Below is a small trained network, with its code and all its weights. Each question gives an input and a class and asks what happens when units are switched off, that is, made to give their printed mean instead of their output.

import numpy as np


def w(rows, s, z=0):
    codes = np.array(rows[::2]) - 128.0
    scale = np.full(codes.shape[1], s)
    scale[-1] = z or s
    return codes * scale


def f(y):
    return np.maximum(y, 0)


def log_softmax(a):
    a = a - a.max(-1, keepdims=True)
    return a - np.log(np.exp(a).sum(-1, keepdims=True))


def net(x, mask):
    res = np.array(x, float).reshape(1, 4) / 4 @ E
    y = f(res @ A[0][:, :-1].T + A[0][:, -1])
    res = res + np.where(mask, y, B[0][:, -1]) @ B[0][:, :-1]
    return log_softmax(res[-1] @ U[:, :-1].T + U[:, -1])


A, B = {}, {}
E = w([
[82,103,155,28,254],'x0',
[8,44,233,194,95],'x1',
[175,150,182,234,236],'x2',
[26,204,31,167,157],'x3',
],0.0093)
A[0] = w([
[72,101,143,55,194,84],'n0',
[177,81,171,83,82,24],'n1',
[168,76,160,89,122,236],'n2',
[165,150,164,214,197,94],'n3',
[56,153,50,131,121,200],'n4',
[147,78,190,115,112,106],'n5',
[133,140,118,194,54,5],'n6',
[159,119,101,167,87,9],'n7',
[226,168,82,96,138,57],'n8',
[54,151,106,173,140,66],'n9',
[143,143,119,168,95,81],'n10',
[47,55,194,176,95,125],'n11',
[185,93,179,126,132,165],'n12',
[71,91,77,11,6,169],'n13',
[157,133,120,185,113,89],'n14',
[139,168,125,166,58,143],'n15',
[27,180,66,161,165,63],'n16',
[41,75,187,173,106,39],'n17',
[137,127,110,160,61,59],'n18',
[171,82,172,103,112,18],'n19',
],0.011,0.002)
B[0] = w([
[192,104,171,74,194,206],'n0',
[130,161,156,161,97,180],'n1',
[136,160,146,155,124,184],'n2',
[49,50,122,247,131,207],'n3',
[122,184,169,168,114,218],'n4',
[136,179,128,134,112,177],'n5',
[180,109,161,78,163,186],'n6',
[164,134,146,91,167,163],'n7',
[168,164,48,138,123,216],'n8',
[137,175,139,138,92,193],'n9',
[152,112,158,98,172,163],'n10',
[182,149,43,121,140,231],'n11',
[123,169,134,142,95,182],'n12',
[88,70,124,236,160,255],'n13',
[135,113,141,118,154,168],'n14',
[139,112,168,103,179,186],'n15',
[157,183,182,133,92,229],'n16',
[180,160,58,98,137,218],'n17',
[158,103,157,89,185,173],'n18',
[153,168,164,155,78,170],'n19',
],0.011,0.013)
U = w([
[167,163,6,123,117,109],'0',
[136,197,202,152,46,106],'1',
[160,99,191,83,203,135],'2',
[92,74,116,206,130,137],'3',
[120,128,118,120,99,254],'4',
[98,104,138,88,95,101],'5',
[128,89,119,93,91,104],'6',
[86,90,126,99,97,105],'7',
],0.014)

Each question gives the input, the list of numbers given to net, and the class t.
The units are the neurons (one row each of A and B). Each row of codes is followed by its name. A weight is (code - 128) times the scale printed after its matrix; where a second scale follows, it is the last column's (A, B and U).
mask holds one flag per neuron, in row order. A switched-off neuron (its flag False) gives its mean, the last column of its row in B, instead of its output. The means were averaged over made-up inputs and are rounded, as every weight is.
A unit's drop is (log p(t) with every unit on - log p(t) with that unit switched off) / (log p(t) with every unit on - log p(t) with every unit switched off).
The circuit of an input: a set's keep is (log p(t) with only the set's units on - log p(t) with every unit switched off) / (log p(t) with every unit on - log p(t) with every unit switched off). Starting from the 12 units with the biggest drops (on a tie, the unit counted first), units are removed one at a time, each time the one whose removal leaves the highest keep (on an exact tie, the one counted first), for as long as the keep stays at least 0.8.
units of the circuit, in order: the units of the circuit, biggest drop first
most important unit: the unit with the biggest drop
top k neurons: the k neurons with the biggest drops, biggest first
drop when u is switched off: that unit's drop, to one decimal
input [-7,-3,-1,-6], class 2: most important unit : n18
input [7,-5,-7,6], class 2: top 2 neurons : (n0 n3)
input [3,5,4,-3], class 0: units of the circuit, in order : (n11 n17)
input [-3,8,-7,-8], class 0: top 2 neurons : (n11 n17)
input [1,-1,1,0], class 4: top 4 neurons : (n13 n11 n0 n17)
input [1,-7,-5,8], class 1: top 2 neurons : (n4 n16)
input [0,7,5,-4], class 0: top 2 neurons : (n11 n17)
input [-4,-2,7,-6], class 3: top 4 neurons : (n3 n16 n4 n9)
input [2,1,3,-3], class 4: top 2 neurons : (n13 n16)
input [-8,6,-1,-6], class 2: top 2 neurons : (n6 n18)
input [7,7,-8,-2], class 3: top 2 neurons : (n13 n8)
input [1,6,-8,-5], class 3: top 2 neurons : (n13 n8)
input [3,4,8,8], class 1: top 3 neurons : (n16 n13 n9)
input [3,2,-6,-2], class 3: units of the circuit, in order : (n13)
input [-8,4,-2,7], class 2: top 3 neurons : (n6 n18 n15)
input [4,1,-7,7], class 1: top 2 neurons : (n16 n4)
input [5,2,-2,-8], class 1: drop when n12 is switched off : 0.0
input [-7,2,-1,-5], class 2: drop when n6 is switched off : 0.1
input [7,0,-6,-8], class 1: drop when n1 is switched off : 0.3
input [-3,8,7,6], class 0: units of the circuit, in order : (n17)
